In the rows, zero is written as 128.
[163 128 131 139 154 135 152 129 133 149  86 144 138 164 148  73 162  91
 115 117 136 115 112 127 121 104 169 124 132 130 147 139] => 2
[168 146 116 127 147 117 150 127 127 132 106 124 121 137 131  78 174 112
 113 130 110 130 111 118 113 130 165 131 122 117 131 142] => 0
[162 127 123 138 145 128 137 138 139 147  97 153 139 146 134  82 152  91
 108 116 120 107 117 110 146 135 172 138 119 131 146 143] => 5
[166 145 126 136 135 120 129 122 131 164  89 155 123 174 124  68 152  90
 105 130 130 140 142 116 153 140 181 150 114 132 127 125] => 7
[ 94 120 134 150 117  93 132 141 127 130 163 100 105 140 121 100 116 153
 143 159 109 183 147 156  89 138 143 123 121 102 121 131] => 0
[165 121 132 132 137 130 150 137 119 149  74 147 141 153 135  71 188  94
 120 123 115 109 108 130 130 110 176 144 126 133 130 138] => 7
[175 150 133 139 130 116 147 147 133 161  92 131 117 166 148  68 167  95
 110 134 129 129 128 117 120 137 154 129 133 138 136 141] => 2
[ 96 109 140 164 136 108 135 135 125 138 162 147 136 161 123  99  61 117
 135 126 160 147 146 152 119 125 155 100 120 127 157 138] => 5
[101 101 137 149 136 109 131 146 122 140 176 108 120 161 138  86 104 133
 136 145 138 154 128 154  92 119 144 131 125 122 149 144] => 7
[162 142 118 137 134 120 154 142 126 155  93 136 121 156 154  65 159  95
 110 131 128 121 136 127 130 130 166 113 117 121 141 136] => 2
[161 126 143 133 124 122 154 133 124 170 109 131 119 178 152  37 147 112
  97 146 147 110 116 135 129 120 179 116 147 126 173 163] => 3
[105 116 139 147 125  98 126 157 117 133 171  99 110 159 140  95 119 138
 142 157 130 159 127 150  75 124 134 131 125 117 137 140] => 2
[115 146 116 118 106  95 134 133 113  63 130 111  97  75 110 178  91 141
 166 118 121 146 155 113  66 127 102  85 127 109 124 111] => 0
[115 122 132 146 121 103 126 135 124 129 147 110 114 134 120 125 128 140
 131 144 111 148 122 138  96 143 129 127 126 109 120 143] => 5
[116 132 128 123 119 128 132 123 113 106 142 131 104  98 121 133  76 124
 128 128 131 150 162 106 125 129 126 101 119 115 145 124] => 1
[116 126 148 151 127 122 117 155 111 153 158 136 123 140 138  83  83 118
 126 134 122 152 114 130  99 143 157 119 119 123 130 147] => 5
[155 135 120 135 129 111 148 135 128 147  92 133 121 157 149  82 174 102
 122 127 119 121 135 132 118 140 169 124 113 116 123 131] => 2
[127 144 128 124 112 114 110 127 121 107 148 118 100  99 111 149 105 134
 127 132 127 146 148  95 122 149 116 123 114 116 135 156] => 3
[139 132 155 163 109 105 120 123  93 146 138 113  97 163 133 105  92 130
 102 143 166 161 146 129 130 146 154  95 120 122 149 170] => 3
[108 153 137 130 111 106 109 126 123  95 159 109 106  83 116 179  69 128
 130 119 119 143 167  91  94 149 111  90 125 105 151 144] => 3
[ 98 122 134 159 115  83 118 164 126 121 172 117 126 136 140 134 101 125
 155 136 124 132 142 159  56 140 120 115 124 112 144 132] => 5
[ 90 108 146 148 123 116 120 145 103 147 149 112 122 154 136 109  97 131
 128 142 105 160 130 143  84 114 150 120 118 107 127 136] => 4
[108 107 148 150 131 114 131 140 119 151 154 130 124 159 129  80 104 125
 125 139 134 153 117 141 103 135 170 127 121 118 137 150] => 1
[169 135 114 125 138 142 145 139 136 142  73 159 122 161 130  57 142  97
 105 120 136 125 108 106 134  97 158 136 126 130 142 135] => 7
[126 134 112 101 117 111 122 123 124  97 139 110  98 112 132 153  87 133
 130 127 128 107 153  97 109 125 104 112 127 119 153 130] => 5
[123 137 112 114 133  94 137 126 114 115 151  99 108 102 126 134 125 137
 127 146 116 125 137 110 102 141 121 119 125 112 140 137] => 6
[144 122 114 139 142 114 171 119 135 136  90 124 137 160 139 100 177 104
 116 126 133 101 140 138 136 111 143 121 137 119 151 134] => 2
[178 151 124 138 156 145 165 146 131 168 118 154 115 188 208   4 128  83
 107 120 161 131 143 141 125 138 180  97 110 152 141 129] => 2
[ 93 129 117 145 111  94 132 139 118 128 141 113 100 155 151 129  83 135
 144 147 155 148 165 154  94 146 111 109 130 124 120 111] => 1
[ 86 126 138 163 104  79 118 154 124 126 164 108 105 143 120 115 116 153
 147 166 121 178 145 159  76 149 129 127 116 103 117 142] => 3
[ 73 111 122 135 132 110 122 140 119  97 138  97 107 140 111 118 103 167
 139 150 101 177 115 125  87 105 122 147 114 106  97 135] => 0
[168 148 118 141 139 106 148 159 146 143  88 140 129 141 152  73 176  92
 122 123 109 126 130 110 106 153 159 138 125 134 126 127] => 6
[160 125 119 147 136 104 119 153 122 173  79 140 108 170 139  65 134  99
 115 146 106 151 117 110 120 133 177 156 110 129 110 126] => 5
[140 139 137 113 139 140 114 133 173 131 106  91 109 122 111 104 162 170
 117 152  57 208 122  96  77  73 127 151 127  59 109 141] => 4
[125 136 118 114 127 117 139 114 131 108 131 116 118  99 126 144 129 144
 131 124 124 127 148 121 117 133 128 104 113  93 127 135] => 1
[117 142 136 150 114  91 136 129 120 143 137 109 106 135 111 110 120 140
 135 148 120 176 146 144 111 159 154 104 122 113 112 140] => 0
[118 147 111 112 129  96 135 128 118 122 146 122 116 108 110 127 103 132
 129 138 116 137 142  97 116 147 125 126 121 117 120 122] => 6
[161 126 119 138 129 123 156 133 114 138  86 122 110 149 146  67 171 105
  98 130 123 117 115 112 125 139 164 130 137 118 144 143] => 7
[124 122 123 118 128 124 125 127 115 115 143 116 106 102 120 142  94 129
 125 127 117 138 139 102 103 113 125 108 117 107 154 142] => 4
[113 139 123 107 110 114 130 128 128  87 142 112  85 114 132 114 105 141
 143 129 126 147 155 110  83 142 134 109 122 107 137 130] => 7
[159 122 126 129 136 133 149 114 129 142  91 123 123 142 146  91 192 109
 106 123 116 104 120 131 139 137 171 128 125 118 141 149] => 7
[105 111 145 142 123 112 126 136 120 151 164 104 112 158 135  94 102 129
 127 145 137 147 133 146 102 133 154 118 136 120 156 150] => 7
[171 147 127 129 134 123 149 136 140 145  86 141 119 164 139  49 168 117
 106 140 133 129 110 117 118 118 164 135 137 118 139 148] => 3
[ 90 120 134 138 120 113 144 134 115 129 163 112 117 154 126  89  94 146
 132 150 131 159 119 146  91 119 140 109 139 109 130 145] => 3
[171 138 123 118 131 131 152 116 129 142  71 130 115 158 140  80 177 108
 107 132 126 124 129 118 139 122 165 130 132 121 131 139] => 1
[ 99 108 144 137 116 109 133 138 119 131 146 108 119 142 125 114 122 146
 143 146 126 148 127 152  92 120 140 121 129 109 131 149] => 1
[118 115 132 132 121 108 122 133 144 112 159 121 118 107 122 142  91 135
 143 119 131 134 164 123 116 134 135 101 114 106 163 145] => 5
[183 146 121 131 155 131 143 142 142 158  87 157 150 146 126  63 191  98
 108 133 110 132 109 116 142 103 156 161 117 126 127 137] => 6
[ 96 121 141 153 117 100 126 143 115 145 143 118 116 147 130 111 111 132
 133 139 118 156 136 144  87 153 158 112 119 108 123 139] => 4
[151 133 120 143 140 118 146 136 123 135  94 123 120 140 131  80 153 110
 113 130 115 139 118 117 114 122 161 129 129 112 139 144] => 0
[116 135 138 125 131 128 132 120 121 109 133 137 105 118 111 109  78 129
 112 130 131 149 130  93 114 119 131 114 130 125 148 137] => 6
[178 148 132 123 126 121 139 145 143 166  73 156 119 176 133  51 169  98
 114 139 124 128 130 118 137 121 161 155 127 150 124 125] => 7
[ 77 117 141 146 109 128 131 126  93 107 145 139 105 175 119  86  55 122
 132 143 167 167 144 137 121 118 151 113 137 134 146 136] => 3
[176 146 125 144 150 125 154 133 120 150  83 149 139 148 139  72 186  85
 109 124 119 122 119 121 127 120 164 135 122 121 130 131] => 2
[ 93 116 137 151 127 104 127 150 129 139 152 114 116 156 131  97  98 127
 145 140 108 182 143 141  84 128 161 115 110 108 117 127] => 2
[105 121 137 152 130 113 130 145 120 124 152 126 123 136 134 109 104 135
 132 138 139 151 128 142  92 129 131 123 124 111 132 134] => 1
[ 64 102 163 155 121 125 117 138 100 120 160 119 117 153 121 110  37 127
 139 150 129 181 137 145  82  81 149 101 138 123 156 137] => 3
[150 133 110 134 141 134 163 136 114 146  90 144 117 153 123  59 131 106
 109 136 126 151 112 114 121  98 151 117 130 120 135 137] => 4
[177 136 111 114 145 172 155 100 133 130  88 137 128 149 153  65 199  83
  97 128  82 126 132 137 149  97 179 127 124 101 149 126] => 5
[129 142 120 128 127  96 123 157 122  97 169 102 114  91 140 137 141 128
 139 127 118 112 130 107  70 163 107 138 128 114 146 138] => 7
[148 134 120 141 133 120 154 138 120 145  96 135 123 160 152  54 177 108
 112 136 124 122 122 140 113 131 162 138 126 112 131 134] => 7
[122 133 130 117 128 123 138 128 132 111 160 122 121  98 127 121  97 141
 125 127 133 123 138 107 113 124 123 105 133 107 159 144] => 3
[144 169 127  96 123 121 123 122 150  74 157 114 105  72 118 148 150 153
 135 115 111 124 132  91  95 169 109 128 125 111 123 137] => 0
